Below are the code and all the weights of a small trained network. Each question names an input and a class and asks about switching units off, where a switched-off unit gives its printed mean instead of its output.

import numpy as np


def w(rows, s, z=0):
    codes = np.array(rows[::2]) - 128.0
    scale = np.full(codes.shape[1], s)
    scale[-1] = z or s
    return codes * scale


def f(y):
    return np.maximum(y, 0)


def log_softmax(a):
    a = a - a.max(-1, keepdims=True)
    return a - np.log(np.exp(a).sum(-1, keepdims=True))


def net(x, mask):
    res = np.array(x, float).reshape(1, 3) / 4 @ E
    y = f(res @ A[0][:, :-1].T + A[0][:, -1])
    res = res + np.where(mask, y, B[0][:, -1]) @ B[0][:, :-1]
    return log_softmax(res[-1] @ U[:, :-1].T + U[:, -1])


A, B = {}, {}
E = w([
[177,218,41,188,154,152,182,173,128],'x0',
[155,161,141,91,54,6,137,117,24],'x1',
[183,119,162,154,198,159,159,68,109],'x2',
],0.013)
A[0] = w([
[95,106,66,123,156,189,121,74,243,25],'neuron 1',
[211,188,188,92,82,15,147,162,102,66],'neuron 2',
[127,158,158,130,98,127,84,105,50,25],'neuron 3',
[162,179,88,148,163,113,210,145,173,30],'neuron 4',
[121,154,82,85,155,57,179,51,21,94],'neuron 5',
[180,173,108,175,161,146,158,194,122,141],'neuron 6',
[222,201,116,167,148,148,117,203,114,64],'neuron 7',
[117,116,215,102,80,7,92,40,76,191],'neuron 8',
[188,133,127,110,146,88,197,2,94,145],'neuron 9',
[78,186,80,36,103,139,83,198,122,22],'neuron 10',
[163,93,131,87,127,144,96,22,125,123],'neuron 11',
[215,131,119,85,182,101,161,13,117,72],'neuron 12',
[178,178,70,148,117,135,166,172,114,100],'neuron 13',
[210,149,83,128,66,96,204,155,74,177],'neuron 14',
[104,68,187,61,89,131,98,47,196,178],'neuron 15',
[134,125,160,139,240,104,171,81,126,32],'neuron 16',
[32,154,69,79,77,74,109,216,199,150],'neuron 17',
[102,78,217,70,150,153,112,34,136,153],'neuron 18',
[89,132,112,193,171,167,123,215,173,218],'neuron 19',
[199,118,117,122,212,136,133,95,127,189],'neuron 20',
[158,187,78,158,187,124,200,163,148,31],'neuron 21',
[168,159,62,139,129,153,189,180,130,193],'neuron 22',
[137,128,152,143,172,162,123,146,168,67],'neuron 23',
[169,90,141,141,150,139,164,38,133,251],'neuron 24',
[140,92,122,193,230,151,122,141,201,214],'neuron 25',
[167,186,137,179,99,157,198,154,101,61],'neuron 26',
[59,122,182,71,201,183,38,129,189,149],'neuron 27',
[84,94,141,84,86,126,84,151,149,255],'neuron 28',
[67,138,87,100,109,116,99,250,133,32],'neuron 29',
[129,107,197,57,149,145,96,163,103,41],'neuron 30',
[70,119,52,59,68,101,84,208,162,98],'neuron 31',
[149,225,51,194,131,129,150,146,144,87],'neuron 32',
[207,137,204,126,201,99,178,91,150,58],'neuron 33',
[172,169,94,102,122,151,168,137,139,255],'neuron 34',
[179,97,113,162,99,137,170,182,84,70],'neuron 35',
[103,63,210,146,100,138,72,112,117,31],'neuron 36',
],0.0092,0.0068)
B[0] = w([
[136,3,127,70,114,73,243,206,184,199],'neuron 1',
[160,94,62,92,72,123,233,165,221,214],'neuron 2',
[134,26,145,74,206,107,213,118,198,155],'neuron 3',
[159,106,154,68,158,53,228,86,128,176],'neuron 4',
[146,39,74,77,66,111,191,193,183,202],'neuron 5',
[127,180,145,140,182,56,121,67,126,198],'neuron 6',
[163,121,182,140,167,73,179,77,153,186],'neuron 7',
[171,171,68,110,73,81,154,137,148,254],'neuron 8',
[53,114,66,157,81,183,154,153,68,193],'neuron 9',
[89,102,149,123,81,131,200,80,138,160],'neuron 10',
[161,146,143,177,149,87,146,84,115,168],'neuron 11',
[60,56,180,192,108,185,212,91,51,172],'neuron 12',
[208,133,123,99,211,93,164,82,100,188],'neuron 13',
[144,118,24,102,75,83,121,178,139,213],'neuron 14',
[184,219,113,141,182,39,128,74,127,216],'neuron 15',
[18,20,158,174,90,222,212,86,123,158],'neuron 16',
[35,144,94,186,98,186,211,40,62,209],'neuron 17',
[179,195,120,156,181,66,135,73,123,209],'neuron 18',
[175,123,37,115,95,113,147,200,121,224],'neuron 19',
[75,109,76,189,109,142,128,97,32,188],'neuron 20',
[128,108,151,114,117,94,188,55,150,188],'neuron 21',
[203,189,100,145,151,123,103,63,106,209],'neuron 22',
[115,53,129,134,89,127,217,180,113,163],'neuron 23',
[73,175,33,184,75,172,83,92,34,197],'neuron 24',
[192,85,47,105,67,117,162,196,97,236],'neuron 25',
[153,122,166,107,175,71,182,82,125,172],'neuron 26',
[193,90,84,98,36,26,203,144,124,215],'neuron 27',
[195,200,31,194,95,124,71,58,68,208],'neuron 28',
[16,93,162,151,139,166,215,46,100,167],'neuron 29',
[143,119,156,30,202,60,210,49,199,152],'neuron 30',
[47,140,125,189,119,176,238,73,93,192],'neuron 31',
[174,160,180,132,178,74,168,92,109,206],'neuron 32',
[90,73,159,147,149,156,211,69,91,165],'neuron 33',
[204,176,59,170,80,84,71,94,68,198],'neuron 34',
[130,122,119,106,181,75,193,110,194,148],'neuron 35',
[155,126,181,90,187,56,210,48,193,171],'neuron 36',
],0.0073,0.017)
U = w([
[190,143,174,103,197,59,130,32,153,68],'0',
[152,61,99,80,86,105,169,191,161,66],'1',
[47,100,126,192,118,173,165,57,78,81],'2',
[178,185,61,187,80,120,59,130,67,223],'3',
[109,205,226,66,173,204,29,198,209,1],'4',
[54,233,239,89,171,199,27,190,210,1],'5',
[11,193,193,71,250,212,72,184,217,1],'6',
],0.011,0.0068)

Each question gives the input, the list of numbers given to net, and the class t.
The units are the neurons (one row each of A and B). Each row of codes is followed by its name. A weight is (code - 128) times the scale printed after its matrix; where a second scale follows, it is the last column's (A, B and U).
mask holds one flag per neuron, in row order. A switched-off neuron (its flag False) gives its mean, the last column of its row in B, instead of its output. The means were averaged over made-up inputs and are rounded, as every weight is.
A unit's drop is (log p(t) with every unit on - log p(t) with that unit switched off) / (log p(t) with every unit on - log p(t) with every unit switched off).
The circuit of an input: a set's keep is (log p(t) with only the set's units on - log p(t) with every unit switched off) / (log p(t) with every unit on - log p(t) with every unit switched off). Starting from the 12 units with the biggest drops (on a tie, the unit counted first), units are removed one at a time, each time the one whose removal leaves the highest keep (on an exact tie, the one counted first), for as long as the keep stays at least 0.8.
circuit, biggest first: the units of the circuit, biggest drop first
top k neurons: the k neurons with the biggest drops, biggest first
drop of u: that unit's drop, to one decimal
input [1,1,3], class 3: circuit, biggest first => neuron 1; neuron 36
input [4,4,-2], class 0: circuit, biggest first => neuron 25
input [2,-8,7], class 1: top 2 neurons => neuron 25; neuron 1
input [8,0,-8], class 0: circuit, biggest first => neuron 32; neuron 13
input [-7,8,7], class 1: top 3 neurons => neuron 5; neuron 9; neuron 2
input [-4,5,3], class 1: top 3 neurons => neuron 5; neuron 2; neuron 9
input [-6,5,-8], class 2: top 2 neurons => neuron 17; neuron 31
input [-5,5,-5], class 0: top 2 neurons => neuron 15; neuron 25
input [5,7,-5], class 1: top 2 neurons => neuron 2; neuron 14
input [7,3,8], class 2: top 4 neurons => neuron 9; neuron 12; neuron 20; neuron 16
input [-7,-5,-8], class 2: top 3 neurons => neuron 17; neuron 31; neuron 29
input [1,3,-2], class 3: top 2 neurons => neuron 1; neuron 27
input [5,8,8], class 1: top 3 neurons => neuron 5; neuron 2; neuron 14
input [-3,2,-3], class 3: circuit, biggest first => neuron 28
input [2,-3,-1], class 3: top 2 neurons => neuron 2; neuron 5
input [3,-1,1], class 3: drop of neuron 3 => 0.2
input [-3,2,0], class 3: drop of neuron 28 => 0.1
input [-8,3,-3], class 0: drop of neuron 3 => 0.0
